[[ -8  -4  -2  -6  -5  -9  -5 -10  -3  -3  -7]
 [ 12 -33   3 -18 -31 -15  31  37  -6 -11  26]
 [ -5  -5  -5  -4  -5  -5  -6  -5  -5  -5  -5]
 [ 11  19   7 -27 -38   2  16 -29  -1 -21 -29]
 [ -2   5   5 -12 -21 -10   8 -20  -2 -14 -19]
 [-13  -8  21 -11 -26 -28  39   0  10 -26 -15]
 [ -5  -5  -5  -5  -5  -5  -5  -6  -4  -5  -4]
 [ -5  -5  -6  -4  -5  -6  -6  -5  -4  -5  -6]
 [ -7  -5  -5  -4  -4  -4  -5  -5  -3  -3  -5]
 [ -7  -4  -8  -4  -4  -5  -4  -4  -3  -6  -5]
 [ -4  -6  -4  -6  -7 -10  -5  -7  -7  -2  -6]
 [ -6  -7  -5  -5  -4  -7  -4  -5  -6  -1  -5]
 [ -8   9  21 -13 -30 -21  37 -19  11 -31 -27]
 [  9  -8  -8 -19 -20   7   2   1  -3  -1   5]]
The last entry, reading row by row is 5
The 1st entry on the diagonal from the top-right corner -> -7
The entry directly above the smallest entry?
Answer: -5
The largest entry in the last column is 26
The top-left entry -> -8
The entry just left of the largest entry?
Answer: -28
The entry directly below the smallest entry?
Answer: -21
The 4th entry in reading order?
Answer: -6
The entry directly above the largest entry is 8
The entry directly below the largest entry -> -5
The smallest entry in the first row?
Answer: -10
The smallest entry in the last row is -20
The bottom-left entry?
Answer: 9
The first entry of the largest entry's row: -13
The second entry on the main diagonal?
Answer: -33
The entry just right of 19?
Answer: 7
The top entry of the column that holds the largest entry is -5
The entry just right of the largest entry?
Answer: 0
The entry directly below -12?
Answer: -11
The entry just left of the smallest entry?
Answer: -27
The 3rd entry from the end, reading row by row is -3
The third entry on the diagonal from the top-right corner: -5
The maximum -> 39
The entry directly above 10 -> -2
The first entry of the smallest entry's row?
Answer: 11
The third entry in reading order: -2

grid =
[ 82.8  45.5  83.5 -81.4  -2.9 -69.2 -66.1  20.4 -67.5 -13.5 -80.2  43.7
  44.9  34.9  -0.6]
What is the entry just right of -2.9?
Answer: -69.2
The entry at the centre -> 20.4
The median of all entries -> -0.6
What is the entry just left of the largest entry?
Answer: 45.5
What is the entry just left of 34.9?
Answer: 44.9
What is the entry just left of the centre entry?
Answer: -66.1
What is the minimum?
Answer: -81.4

Questions about the row below.
1) Give the third entry from the left.
2) Give the last entry.
3) Give the 2nd entry from the right.
4) Give the first entry.
5) Give the second entry from the left.
6) Give the third entry from the right.
[0.06, -0.04, -0.09, -0.10, -0.15, -0.12, -0.15, 0.16]
1) -0.09
2) 0.16
3) -0.15
4) 0.06
5) -0.04
6) -0.12

[  5.8 -26.5  13.8  12.6  10.4 -61.0 -12.3 -27.0  46.0 -11.8]
The 1st entry is 5.8
The 1st entry from the right is -11.8
The entry just left of 46.0: -27.0
The entry just left of 13.8 -> -26.5
The second entry from the right: 46.0
The minimum -> -61.0

Questions about the row below.
1) Report the 2nd entry from the right.
2) Report the entry just left of the largest entry.
3) Report the third entry from the right.
4) Report the second smallest entry.
5) Report the last entry.
6) Report the maximum.
7) Report the minimum.
8) Report the 3rd entry from the left.
[-33.1  71.7 -12.3 -14.3  -8.5  83.9  -9.6  -0.9 -15.6  57.1  14.1  18.8
  42.1]
1) 18.8
2) -8.5
3) 14.1
4) -15.6
5) 42.1
6) 83.9
7) -33.1
8) -12.3

Read these off the row that follows.
1) Which number is the median entry?
2) Which number is the entry just right of -14.9?
[-51.3  49.5 -44.5 -14.9  70.7 -83.2  86.0]
1) -14.9
2) 70.7

X =
75	53	22	81	62	15	39	62	56	51	29	58	30	58	70	54
35	38	60	52	61	70	44	52	77	56	53	60	69	37	62	16
56	49	33	84	65	35	46	60	79	61	28	69	49	49	78	34
59	38	58	19	53	61	26	50	24	31	77	29	46	47	34	44
23	66	32	66	10	33	69	49	71	59	25	43	47	46	44	53
16	46	61	28	25	73	51	43	60	48	62	34	66	35	32	27
31	51	41	56	32	47	49	52	69	52	41	44	52	41	49	34
52	65	41	74	45	33	72	50	59	63	27	65	45	60	60	71
36	59	35	39	11	35	48	48	39	40	49	22	38	48	27	57
42	56	42	53	34	42	54	50	52	50	43	43	46	50	45	54
25	46	31	66	31	43	38	57	87	54	34	44	53	35	57	13
Read off the first entry, reading row by row.
75
Read off the entry directly above the smallest entry.
53
Read off the last entry, reading row by row.
13
Read off the entry in the bottom-left corner.
25
The third entry, reading row by row is 22
Read off the bottom entry of the column that holds the largest entry.
87
The fifth entry, reading row by row is 62
The minimum: 10
The largest entry in the first row is 81
Read off the entry just left of 79.
60
Read off the entry in the top-right corner.
54
Read off the second largest entry.
84
The 2nd entry in reading order is 53
Read off the entry directly above the largest entry.
52
The largest entry in the last column is 71
The smallest entry in the first row: 15
The entry just right of the largest entry: 54
Read off the fifth entry from the end, reading row by row.
44
The fourth entry from the end, reading row by row: 53
The entry directly above 24: 79
Read off the entry just right of 24.
31

Read these off the grid that follows. Indices start at 0.
1) Find the entry at row 2, column 1.
2) Find the bottom entry of the column that holds the largest entry.
3) Find the entry directly above 5921.
4) Find the entry in the top-left corner.
5) Find the entry in the top-right corner.
6) Find the entry in the bottom-left corner.
7) Find the entry in row 0 and column 1.
8) Find the entry in row 2 and column 0.
[[6364, 5517, 5041, 5686, 3172, 5475, 8682],
 [5232, 5169, 4884, 4709, 7233, 4397, 2012],
 [5921, 6158, 5789, 5651, 3619, 5180, 8213],
 [5346, 6499, 3765, 5397, 3541, 5529, 7352]]
1) 6158
2) 7352
3) 5232
4) 6364
5) 8682
6) 5346
7) 5517
8) 5921
